Below are the code and all the weights of a small trained network. Each question names an input and a target symbol and asks about switching units off, where a switched-off unit gives its printed mean instead of its output.

import numpy as np


def w(rows, s, z=0):
    codes = np.array(rows[::2]) - 128.0
    scale = np.full(codes.shape[1], s)
    scale[-1] = z or s
    return codes * scale


def f(y):
    return np.maximum(y, 0)


def softmax(a):
    e = np.exp(a - a.max(-1, keepdims=True))
    return e / e.sum(-1, keepdims=True)


def log_softmax(a):
    a = a - a.max(-1, keepdims=True)
    return a - np.log(np.exp(a).sum(-1, keepdims=True))


def net(x, mask):
    ids = ['γδεζηθλμξπστψω'.index(c) for c in x.split()]
    T = len(ids)
    res = E[ids] + P[:T]
    r = res
    for j in range(2):
        rows = slice(4 * j, 4 * j + 4)
        q, k, v = (r @ M[0][rows].T for M in (Q, K, V))
        z = softmax(np.where(np.tri(T) > 0, q @ k.T / 4**0.5, -1e9)) @ v
        o = O[0][rows]
        res = res + np.where(mask[j], z, o[:, -1]) @ o[:, :-1]
    y = f(res @ A[0][:, :-1].T + A[0][:, -1])
    res = res + np.where(mask[2:26], y, B[0][:, -1]) @ B[0][:, :-1]
    return log_softmax(res[-1] @ U[:, :-1].T + U[:, -1])


Q, K, V, O, A, B = {}, {}, {}, {}, {}, {}
E = w([
[124,137,235,170,131,126,185,125],'γ',
[99,138,192,163,86,154,198,114],'δ',
[123,114,196,147,106,119,230,137],'ε',
[101,108,199,105,80,156,172,106],'ζ',
[104,131,199,124,92,179,109,75],'η',
[132,155,159,176,117,166,135,87],'θ',
[142,138,97,182,116,134,197,95],'λ',
[166,95,129,135,163,85,167,77],'μ',
[82,136,21,1,198,179,70,111],'ξ',
[185,46,130,124,107,140,183,96],'π',
[114,86,102,123,80,127,119,49],'σ',
[163,74,161,139,140,144,29,80],'τ',
[89,111,87,173,192,111,95,155],'ψ',
[112,71,108,128,145,206,131,192],'ω',
],0.016)
P = w([
[128,126,185,184,73,17,111,139],'0',
[128,101,158,165,134,106,130,107],'1',
[156,85,127,163,130,110,117,108],'2',
[119,89,118,147,180,176,140,114],'3',
[161,101,85,121,188,187,137,105],'4',
[124,77,83,116,216,213,147,112],'5',
[154,101,70,97,224,254,158,105],'6',
],0.0098)
Q[0] = w([
[170,156,143,81,50,113,118,98],'H0',
[71,191,156,93,168,174,111,172],'H0',
[57,75,100,150,141,144,106,58],'H0',
[162,84,161,148,198,248,188,77],'H0',
[121,93,79,162,143,111,149,100],'H1',
[72,34,139,129,173,130,110,165],'H1',
[147,91,159,166,137,149,134,14],'H1',
[63,149,111,103,184,199,162,147],'H1',
],0.018)
K[0] = w([
[169,138,137,225,132,88,104,109],'H0',
[168,205,184,131,144,153,202,111],'H0',
[124,87,36,94,186,153,117,189],'H0',
[135,137,5,58,144,148,116,99],'H0',
[147,89,117,86,155,164,104,154],'H1',
[93,130,134,169,128,229,112,157],'H1',
[166,118,45,101,175,146,79,140],'H1',
[166,124,114,113,215,192,152,64],'H1',
],0.017)
V[0] = w([
[185,166,157,128,248,96,168,155],'H0',
[147,145,153,47,99,157,78,66],'H0',
[96,142,195,110,109,193,93,175],'H0',
[53,174,121,104,161,86,58,151],'H0',
[106,168,72,147,98,84,207,78],'H1',
[137,122,35,169,129,120,141,216],'H1',
[180,16,129,54,143,66,134,149],'H1',
[88,91,174,52,69,144,219,175],'H1',
],0.011)
O[0] = w([
[125,122,197,145,160,64,103,194,88],'H0',
[65,117,141,113,97,78,169,72,110],'H0',
[63,196,128,178,84,169,120,134,101],'H0',
[56,64,134,167,172,181,119,133,63],'H0',
[149,99,181,69,208,210,147,115,2],'H1',
[183,85,141,189,108,159,93,70,154],'H1',
[150,119,86,160,182,19,69,81,237],'H1',
[118,247,152,179,188,157,115,51,71],'H1',
],0.011,0.0045)
A[0] = w([
[179,255,122,93,123,106,131,99,60],'N0',
[72,173,43,121,193,127,145,161,138],'N1',
[95,141,121,187,166,122,127,158,143],'N2',
[161,108,184,175,70,125,181,111,101],'N3',
[160,129,191,132,182,227,143,72,92],'N4',
[173,145,175,68,138,143,123,48,136],'N5',
[166,94,102,137,174,82,101,75,113],'N6',
[68,222,135,108,162,88,96,162,71],'N7',
[115,94,174,191,112,93,158,142,85],'N8',
[137,208,165,127,174,155,121,142,3],'N9',
[131,168,206,155,112,83,95,156,83],'N10',
[86,130,161,139,155,116,87,156,89],'N11',
[142,125,138,75,31,136,94,100,128],'N12',
[133,114,104,165,138,117,92,211,111],'N13',
[174,99,121,102,101,158,151,116,69],'N14',
[103,101,87,161,92,198,159,138,105],'N15',
[162,84,130,88,130,125,90,130,105],'N16',
[189,166,157,99,63,172,156,185,72],'N17',
[89,121,133,157,85,163,94,85,95],'N18',
[218,197,126,100,136,132,138,173,82],'N19',
[102,83,160,43,188,121,150,137,77],'N20',
[126,114,159,128,126,138,100,85,94],'N21',
[67,78,98,203,114,137,177,105,75],'N22',
[153,166,108,78,97,63,132,123,43],'N23',
],0.01,0.012)
B[0] = w([
[43,58,227,190,134,133,158,169,182],'N0',
[164,84,222,169,79,146,133,115,158],'N1',
[140,95,134,72,95,138,139,113,176],'N2',
[105,112,111,150,115,191,79,145,166],'N3',
[98,94,82,143,81,54,116,151,162],'N4',
[122,149,52,205,219,144,168,156,200],'N5',
[104,181,175,98,100,198,134,168,251],'N6',
[175,99,185,84,125,78,136,32,144],'N7',
[112,141,90,86,132,161,104,95,163],'N8',
[55,18,22,151,67,100,106,1,139],'N9',
[181,107,50,88,150,163,135,110,145],'N10',
[133,122,115,71,115,137,149,130,134],'N11',
[186,159,147,178,170,114,174,180,175],'N12',
[114,132,155,162,110,148,195,66,183],'N13',
[59,90,137,162,133,97,133,124,153],'N14',
[127,176,182,104,149,95,133,135,178],'N15',
[100,116,150,133,124,117,200,119,182],'N16',
[78,112,23,91,127,176,53,155,159],'N17',
[162,140,120,84,150,103,181,138,176],'N18',
[80,113,159,119,154,86,15,148,175],'N19',
[180,190,99,139,87,145,89,62,167],'N20',
[151,150,98,103,108,108,150,134,137],'N21',
[182,165,162,59,155,111,62,131,205],'N22',
[27,166,96,155,143,134,95,149,168],'N23',
],0.0075,0.011)
U = w([
[112,117,146,34,123,150,34,57,184],'γ',
[45,124,92,158,107,192,100,109,17],'δ',
[127,83,119,182,150,90,82,80,1],'ε',
[95,134,147,169,105,134,145,73,38],'ζ',
[97,194,202,104,80,174,175,137,95],'η',
[85,188,119,74,82,254,128,216,123],'θ',
[150,93,24,135,174,159,41,180,96],'λ',
[245,150,168,50,184,83,111,139,183],'μ',
[116,134,131,118,125,158,102,102,77],'ξ',
[104,168,178,168,194,132,86,186,96],'π',
[124,150,37,104,173,173,209,69,125],'σ',
[117,137,96,115,40,36,111,162,133],'τ',
[179,21,182,145,99,166,174,170,130],'ψ',
[220,179,127,224,54,176,52,74,247],'ω',
],0.0046,0.0045)

Each question gives the input, a string of symbols that net reads in full, and the target symbol t.
The units are the heads (4 rows each of Q, K, V and O) and the neurons (one row each of A and B). Each row of codes is followed by its name. A weight is (code - 128) times the scale printed after its matrix; where a second scale follows, it is the last column's (O, A, B and U).
mask holds one flag per unit, heads first, then neurons. A switched-off unit (its flag False) gives its mean, the last column of its rows in O or B, instead of its output. The means were averaged over made-up inputs and are rounded, as every weight is.
A unit's drop is (log p(t) with every unit on - log p(t) with that unit switched off) / (log p(t) with every unit on - log p(t) with every unit switched off).
The circuit of an input: a set's keep is (log p(t) with only the set's units on - log p(t) with every unit switched off) / (log p(t) with every unit on - log p(t) with every unit switched off). Starting from the 12 units with the biggest drops (on a tie, the unit counted first), units are removed one at a time, each time the one whose removal leaves the highest keep (on an exact tie, the one counted first), for as long as the keep stays at least 0.8.
units of the circuit, in order: the units of the circuit, biggest drop first
most important unit: the unit with the biggest drop
top k neurons: the k neurons with the biggest drops, biggest first
heads that matter: for each layer, one digit per head in row order, 1 if its drop is at least 0.15 and else 0, layers parted by /
drop of u: that unit's drop, to one decimal
input ε ω ψ γ γ τ ζ, target τ: units of the circuit, in order	(H1)
input μ π ω λ τ μ λ, target τ: units of the circuit, in order	(H1 H0 N23)
input π ε ξ ψ γ ω, target γ: units of the circuit, in order	(H0 N22 N5)
input τ ζ ω ε, target ω: units of the circuit, in order	(H1 H0)
input δ π λ ζ τ ψ, target ψ: heads that matter	10
input η λ λ ψ λ, target ψ: heads that matter	11
input ψ σ σ σ τ ε η, target τ: heads that matter	01
input μ θ ζ ξ γ, target γ: heads that matter	10
input γ σ δ, target σ: units of the circuit, in order	(H0 H1 N5)
input ψ ε ψ λ, target ψ: units of the circuit, in order	(H1 H0)
input μ ω θ γ, target ω: units of the circuit, in order	(H1 H0)
input ψ ε ψ, target ψ: units of the circuit, in order	(H0 H1 N13)
input ε θ δ, target θ: heads that matter	01
input σ θ μ, target σ: heads that matter	11
input τ η δ λ γ ζ, target λ: most important unit	H0
input λ τ ζ λ δ η θ, target θ: heads that matter	01
input γ ω σ λ, target ω: heads that matter	01
input ζ λ π γ θ ε, target θ: top 2 neurons	(N17 N3)
input ω ζ ψ π ω θ, target ω: drop of H1	0.5
input ω η π η ζ, target π: drop of N23	0.1
input δ ε μ ψ ζ, target ψ: drop of H1	0.4
input δ ω λ ψ γ ω ζ, target ω: units of the circuit, in order	(H1)
